Below are the code and all the weights of a small trained network. Each question names an input and a class and asks about switching units off, where a switched-off unit gives its printed mean instead of its output.

import numpy as np


def w(rows, s, z=0):
    codes = np.array(rows[::2]) - 128.0
    scale = np.full(codes.shape[1], s)
    scale[-1] = z or s
    return codes * scale


def norm(h):
    return h / np.sqrt((h * h).mean(-1, keepdims=True) + 1e-5)


def f(y):
    return y / 2 * (1 + np.tanh(0.7978845608 * (y + 0.044715 * y**3)))


def log_softmax(a):
    a = a - a.max(-1, keepdims=True)
    return a - np.log(np.exp(a).sum(-1, keepdims=True))


def net(x, mask):
    res = np.array(x, float).reshape(1, 6) / 4 @ E
    u = 0
    for l in range(4):
        y = f(norm(res) @ A[l][:, :-1].T + A[l][:, -1])
        res = res + np.where(mask[u : u + 4], y, B[l][:, -1]) @ B[l][:, :-1]
        u += 4
    return log_softmax(norm(res)[-1] @ U[:, :-1].T + U[:, -1])


A, B = {}, {}
E = w([
[152,130,189,67,147,149,112,71,101,224,48,198],'x0',
[81,77,153,91,31,48,105,165,91,119,148,9],'x1',
[172,145,164,127,89,170,149,39,57,189,185,115],'x2',
[103,213,107,165,169,89,94,191,180,118,139,139],'x3',
[197,122,55,171,150,83,21,85,105,99,121,120],'x4',
[160,44,66,193,108,177,100,206,144,118,109,82],'x5',
],0.013)
A[0] = w([
[190,141,120,113,143,98,52,22,68,159,123,120,2],'0.n0',
[121,134,134,111,148,115,127,98,101,146,111,127,24],'0.n1',
[138,141,147,80,101,81,129,3,75,81,177,111,81],'0.n2',
[208,66,76,150,169,157,77,82,119,88,55,151,35],'0.n3',
],0.019,0.0089)
B[0] = w([
[130,176,155,182,8,105,50,119,147,196,128,200,245],'0.n0',
[114,138,101,126,86,163,86,142,118,156,120,127,142],'0.n1',
[57,130,106,123,155,62,179,81,113,115,187,97,247],'0.n2',
[151,38,82,112,170,99,117,118,161,129,119,183,249],'0.n3',
],0.014,0.013)
A[1] = w([
[212,143,141,81,145,115,64,29,49,124,110,88,3],'1.n0',
[103,122,230,31,103,98,140,138,119,138,71,132,44],'1.n1',
[168,138,175,103,134,181,137,2,60,176,130,170,70],'1.n2',
[144,217,130,135,202,113,127,134,164,111,115,199,30],'1.n3',
],0.02,0.0045)
B[1] = w([
[112,154,76,157,78,59,108,123,141,128,161,206,144],'1.n0',
[62,60,128,80,128,127,113,159,117,157,85,127,202],'1.n1',
[245,162,143,82,65,164,184,85,149,121,106,128,255],'1.n2',
[88,183,146,148,156,119,81,125,155,90,179,155,233],'1.n3',
],0.011,0.012)
A[2] = w([
[122,250,132,169,236,139,101,168,155,107,125,134,38],'2.n0',
[183,89,56,191,85,154,80,201,90,88,182,5,84],'2.n1',
[217,192,141,111,148,219,187,96,78,161,113,96,19],'2.n2',
[121,181,151,173,144,150,69,70,43,182,80,152,1],'2.n3',
],0.021,0.004)
B[2] = w([
[73,249,144,123,188,200,137,217,115,80,206,199,239],'2.n0',
[198,68,246,225,46,173,45,132,152,59,101,20,248],'2.n1',
[198,121,186,145,178,192,215,82,94,83,76,138,185],'2.n2',
[175,160,129,166,38,165,84,207,177,180,151,98,176],'2.n3',
],0.011,0.014)
A[3] = w([
[152,127,3,233,184,152,128,128,98,137,101,109,6],'3.n0',
[134,128,31,169,177,138,108,163,196,94,138,176,76],'3.n1',
[157,85,65,184,207,122,47,159,123,96,58,161,4],'3.n2',
[83,93,119,74,148,101,124,251,135,187,34,97,86],'3.n3',
],0.021,0.0027)
B[3] = w([
[200,39,92,122,113,67,128,117,164,215,161,209,158],'3.n0',
[204,149,61,126,249,128,102,156,49,166,116,80,246],'3.n1',
[171,9,41,118,221,181,146,109,165,90,184,101,224],'3.n2',
[42,98,109,77,76,202,107,210,131,186,1,162,189],'3.n3',
],0.0083,0.014)
U = w([
[231,31,38,153,224,148,58,157,192,134,119,162,61],'0',
[149,79,180,208,109,156,84,178,171,47,114,6,187],'1',
[206,159,176,73,141,186,246,47,130,152,76,158,95],'2',
[14,143,138,87,127,16,203,65,70,105,197,13,2],'3',
[14,79,143,36,131,149,134,205,142,153,29,94,214],'4',
[175,194,132,154,16,65,68,73,164,239,137,179,181],'5',
[106,240,129,134,242,194,105,227,161,87,158,155,163],'6',
],0.011,0.0017)

Each question gives the input, the list of numbers given to net, and the class t.
The units are the neurons (one row each of A and B). Each row of codes is followed by its name. A weight is (code - 128) times the scale printed after its matrix; where a second scale follows, it is the last column's (A, B and U).
mask holds one flag per neuron, layer by layer. A switched-off neuron (its flag False) gives its mean, the last column of its row in B, instead of its output. The means were averaged over made-up inputs and are rounded, as every weight is.
A unit's drop is (log p(t) with every unit on - log p(t) with that unit switched off) / (log p(t) with every unit on - log p(t) with every unit switched off).
unit that matters most: the unit with the biggest drop
k most important neurons: the k neurons with the biggest drops, biggest first
k most important neurons of layer l: the k neurons of layer l with the biggest drops, biggest first
drop of u: that unit's drop, to one decimal
input [-5,5,-4,4,-7,-1], class 4: most important neuron -> 3.n3
input [6,3,1,-2,-8,-2], class 4: 3 most important neurons -> 1.n1, 3.n3, 0.n0
input [-8,-3,7,0,8,1], class 5: 2 most important neurons of layer 0 -> 0.n0, 0.n2
input [-8,-5,1,3,1,2], class 6: 2 most important neurons -> 2.n0, 1.n3
input [2,7,2,-3,-8,-4], class 4: 2 most important neurons -> 1.n1, 3.n3
input [7,-2,-5,0,-3,-5], class 4: 2 most important neurons of layer 1 -> 1.n1, 1.n3
input [7,-3,-7,6,5,-1], class 6: 2 most important neurons -> 2.n0, 1.n3
input [7,2,0,1,-7,-7], class 4: 3 most important neurons -> 1.n1, 3.n3, 0.n0
input [-6,-3,-5,-4,-2,-1], class 6: 2 most important neurons -> 0.n3, 2.n0
input [4,-7,3,8,4,2], class 6: 2 most important neurons -> 1.n3, 2.n0
input [-2,-1,0,-3,3,-5], class 5: 2 most important neurons of layer 0 -> 0.n0, 0.n1
input [1,8,7,-4,3,-6], class 3: 2 most important neurons -> 0.n2, 2.n1
input [1,-7,-3,-3,8,-7], class 5: drop of 0.n0 -> 2.1
input [6,0,-8,6,7,-7], class 6: drop of 2.n0 -> 0.2
input [2,3,3,-5,3,3], class 5: drop of 0.n0 -> 0.2
input [-1,3,-8,-2,5,-6], class 3: unit that matters most -> 0.n3
input [-8,-5,-3,-3,-4,5], class 1: drop of 2.n1 -> 3.1
input [-1,-1,-8,2,-4,8], class 1: 3 most important neurons -> 2.n1, 0.n3, 1.n3
